Here is a tiny trained network, its code and every weight. The questions are about switching its units off for an input and a class, where a switched-off unit gives its printed mean instead of its output.

import numpy as np


def w(rows, s, z=0):
    codes = np.array(rows[::2]) - 128.0
    scale = np.full(codes.shape[1], s)
    scale[-1] = z or s
    return codes * scale


def f(y):
    return y / 2 * (1 + np.tanh(0.7978845608 * (y + 0.044715 * y**3)))


def log_softmax(a):
    a = a - a.max(-1, keepdims=True)
    return a - np.log(np.exp(a).sum(-1, keepdims=True))


def net(x, mask):
    res = np.array(x, float).reshape(1, 4) / 4 @ E
    y = f(res @ A[0][:, :-1].T + A[0][:, -1])
    res = res + np.where(mask, y, B[0][:, -1]) @ B[0][:, :-1]
    return log_softmax(res[-1] @ U[:, :-1].T + U[:, -1])


A, B = {}, {}
E = w([
[70,118,182,4,244,191,39,164,122,109,61],'x0',
[131,229,123,17,94,1,116,115,206,139,76],'x1',
[55,67,102,142,158,103,196,197,190,130,125],'x2',
[136,89,122,141,119,100,183,186,33,12,20],'x3',
],0.0093)
A[0] = w([
[139,176,131,102,120,159,61,88,120,127,128,171],'N1',
[65,67,143,122,164,102,167,216,148,96,93,123],'N2',
[175,211,133,112,97,47,98,104,135,108,117,184],'N3',
[142,172,116,112,94,58,121,117,113,117,102,159],'N4',
[157,106,125,148,94,85,173,156,17,72,70,87],'N5',
[89,140,135,82,201,135,118,186,121,103,72,96],'N6',
[150,114,133,140,147,253,81,136,42,104,115,117],'N7',
[138,106,114,170,95,102,156,134,130,128,146,254],'N8',
],0.013,0.0021)
B[0] = w([
[197,184,157,95,151,157,62,135,106,155,119,193],'N1',
[57,134,7,119,157,180,106,178,124,153,111,218],'N2',
[134,166,133,63,135,85,244,99,122,188,54,230],'N3',
[107,96,150,83,157,59,174,143,117,125,83,202],'N4',
[192,156,131,195,136,139,165,208,72,46,138,252],'N5',
[116,90,137,65,59,113,22,145,131,93,127,226],'N6',
[82,17,173,124,177,131,158,26,28,131,155,238],'N7',
[134,149,175,203,111,122,159,126,194,97,175,201],'N8',
],0.014,0.016)
U = w([
[93,125,95,211,51,145,160,93,255,196,227,243],'0',
[115,133,114,87,90,44,208,117,160,172,67,89],'1',
[104,42,163,120,156,190,129,27,43,139,164,211],'2',
[192,204,127,123,153,215,65,88,144,216,147,40],'3',
[184,153,109,204,116,136,178,203,85,17,125,140],'4',
[15,71,27,90,84,147,69,194,153,90,101,218],'5',
[117,93,165,36,44,80,19,142,140,74,81,2],'6',
],0.0083,0.0017)

Each question gives the input, the list of numbers given to net, and the class t.
The units are the neurons (one row each of A and B). Each row of codes is followed by its name. A weight is (code - 128) times the scale printed after its matrix; where a second scale follows, it is the last column's (A, B and U).
mask holds one flag per neuron, in row order. A switched-off neuron (its flag False) gives its mean, the last column of its row in B, instead of its output. The means were averaged over made-up inputs and are rounded, as every weight is.
A unit's drop is (log p(t) with every unit on - log p(t) with that unit switched off) / (log p(t) with every unit on - log p(t) with every unit switched off).
The circuit of an input: a set's keep is (log p(t) with only the set's units on - log p(t) with every unit switched off) / (log p(t) with every unit on - log p(t) with every unit switched off). Starting from all 8 units, units are removed one at a time, each time the one whose removal leaves the highest keep (on an exact tie, the one counted first), for as long as the keep stays at least 0.8.
circuit, biggest first: the units of the circuit, biggest drop first
unit that matters most: the unit with the biggest drop
top k neurons: the k neurons with the biggest drops, biggest first
drop of u: that unit's drop, to one decimal
input [-7,-3,6,0], class 0: circuit, biggest first	N8; N5
input [4,2,-2,-4], class 3: top 2 neurons	N1; N4
input [4,4,4,-6], class 6: circuit, biggest first	N2; N6
input [6,-1,2,-4], class 6: circuit, biggest first	N6
input [0,-3,1,-6], class 3: circuit, biggest first	N7; N4
input [8,-2,0,8], class 5: top 2 neurons	N2; N6
input [-8,-4,1,-1], class 0: circuit, biggest first	N8; N5
input [-6,1,-2,-3], class 1: top 2 neurons	N3; N5
input [-1,0,6,0], class 5: top 2 neurons	N2; N5
input [-1,-4,6,-2], class 0: top 2 neurons	N6; N5
input [1,-7,8,5], class 5: drop of N2	2.8
input [0,8,8,0], class 5: drop of N7	0.1
input [1,5,-6,5], class 1: drop of N2	0.0
input [-6,2,-4,-8], class 1: unit that matters most	N3
input [7,2,2,2], class 5: drop of N2	3.0
